Below are the code and all the weights of a small trained network. Each question names an input and a class and asks about switching units off, where a switched-off unit gives its printed mean instead of its output.

import numpy as np


def w(rows, s, z=0):
    codes = np.array(rows[::2]) - 128.0
    scale = np.full(codes.shape[1], s)
    scale[-1] = z or s
    return codes * scale


def norm(h):
    return h / np.sqrt((h * h).mean(-1, keepdims=True) + 1e-5)


def f(y):
    return np.maximum(y, 0)


def log_softmax(a):
    a = a - a.max(-1, keepdims=True)
    return a - np.log(np.exp(a).sum(-1, keepdims=True))


def net(x, mask):
    res = np.array(x, float).reshape(1, 4) / 4 @ E
    u = 0
    for l in range(3):
        y = f(norm(res) @ A[l][:, :-1].T + A[l][:, -1])
        res = res + np.where(mask[u : u + 3], y, B[l][:, -1]) @ B[l][:, :-1]
        u += 3
    return log_softmax(norm(res)[-1] @ U[:, :-1].T + U[:, -1])


A, B = {}, {}
E = w([
[74,86,50,200,171,144,126,166,55,97],'x0',
[93,145,96,62,147,55,149,127,98,68],'x1',
[199,105,89,126,76,64,103,181,110,188],'x2',
[254,64,125,96,159,107,152,53,76,98],'x3',
],0.0049)
A[0] = w([
[83,152,108,2,148,77,133,180,80,86,5],'L0N0',
[92,100,54,198,168,153,120,164,46,115,36],'L0N1',
[75,148,174,119,50,156,178,243,93,111,29],'L0N2',
],0.0055,0.0018)
B[0] = w([
[64,73,52,131,86,104,127,84,71,145,217],'L0N0',
[227,197,135,79,179,19,102,77,234,131,254],'L0N1',
[166,3,200,254,52,66,166,110,98,74,191],'L0N2',
],0.0065,0.0045)
A[1] = w([
[67,253,154,108,197,174,166,84,105,111,91],'L1N0',
[140,106,138,138,209,180,59,161,160,202,6],'L1N1',
[139,136,55,54,26,79,57,175,188,183,112],'L1N2',
],0.0049,0.0023)
B[1] = w([
[254,174,74,103,196,170,251,154,92,150,185],'L1N0',
[135,63,37,138,109,201,79,72,154,132,153],'L1N1',
[119,174,71,77,231,187,194,162,159,76,254],'L1N2',
],0.0081,0.0035)
A[2] = w([
[142,79,116,164,135,239,12,106,197,254,38],'L2N0',
[217,66,184,87,116,98,44,54,31,73,105],'L2N1',
[222,8,95,149,191,198,176,188,61,70,2],'L2N2',
],0.0042,0.00088)
B[2] = w([
[105,106,73,75,157,99,67,30,95,150,203],'L2N0',
[2,112,150,202,107,82,50,178,209,121,231],'L2N1',
[53,172,157,170,83,84,178,219,81,208,253],'L2N2',
],0.0077,0.0036)
U = w([
[4,80,227,191,74,65,75,167,184,166,118],'0',
[246,253,162,42,238,105,92,73,217,106,197],'1',
[190,248,87,120,226,199,238,215,30,252,9],'2',
[37,43,42,70,110,161,53,21,67,199,122],'3',
],0.0043,0.0015)

Each question gives the input, the list of numbers given to net, and the class t.
The units are the neurons (one row each of A and B). Each row of codes is followed by its name. A weight is (code - 128) times the scale printed after its matrix; where a second scale follows, it is the last column's (A, B and U).
mask holds one flag per neuron, layer by layer. A switched-off neuron (its flag False) gives its mean, the last column of its row in B, instead of its output. The means were averaged over made-up inputs and are rounded, as every weight is.
A unit's drop is (log p(t) with every unit on - log p(t) with that unit switched off) / (log p(t) with every unit on - log p(t) with every unit switched off).
The circuit of an input: a set's keep is (log p(t) with only the set's units on - log p(t) with every unit switched off) / (log p(t) with every unit on - log p(t) with every unit switched off). Starting from all 9 units, units are removed one at a time, each time the one whose removal leaves the highest keep (on an exact tie, the one counted first), for as long as the keep stays at least 0.8.
units of the circuit, in order: the units of the circuit, biggest drop first
unit that matters most: the unit with the biggest drop
top k neurons: the k neurons with the biggest drops, biggest first
k most important neurons of layer l: the k neurons of layer l with the biggest drops, biggest first
input [-3,7,-3,1], class 3: units of the circuit, in order -> [L0N0]
input [-2,0,-8,2], class 2: units of the circuit, in order -> [L1N0; L0N1]
input [7,-1,4,-6], class 1: top 2 neurons -> [L0N1; L2N2]
input [-2,-5,4,1], class 3: top 2 neurons -> [L2N0; L1N1]
input [-2,1,6,0], class 2: units of the circuit, in order -> [L0N1; L1N2]
input [8,-6,1,-6], class 1: top 4 neurons -> [L0N1; L2N2; L2N1; L0N0]
input [3,3,6,7], class 0: top 3 neurons -> [L2N1; L1N0; L2N2]
input [-1,3,-4,4], class 0: units of the circuit, in order -> [L1N2; L2N1]
input [-3,-1,-5,-2], class 2: top 2 neurons -> [L1N0; L0N1]
input [0,2,-8,2], class 2: units of the circuit, in order -> [L1N0; L2N2]
input [-4,8,-7,8], class 0: top 3 neurons -> [L2N1; L1N2; L0N1]
input [-5,5,2,5], class 0: top 4 neurons -> [L0N1; L2N1; L1N0; L2N0]
input [-4,5,6,-2], class 2: top 3 neurons -> [L1N2; L0N1; L2N1]
input [-2,3,8,-5], class 2: units of the circuit, in order -> [L1N2]
input [-1,-6,-7,4], class 2: top 4 neurons -> [L1N0; L0N2; L0N1; L2N2]
input [-5,-1,-4,7], class 0: top 3 neurons -> [L2N1; L0N1; L1N2]
input [5,4,-1,3], class 1: top 3 neurons -> [L0N1; L0N2; L2N2]
input [-5,-4,5,7], class 0: units of the circuit, in order -> [L2N1; L0N1]
input [-5,-8,-8,0], class 2: top 2 neurons -> [L1N0; L0N1]
input [-3,-8,0,-5], class 3: unit that matters most -> L2N0
input [1,1,-8,2], class 2: units of the circuit, in order -> [L1N0; L2N2]
input [6,5,1,6], class 0: units of the circuit, in order -> [L2N1; L1N2]
input [-2,3,-5,-3], class 2: 2 most important neurons of layer 2 -> [L2N1; L2N0]
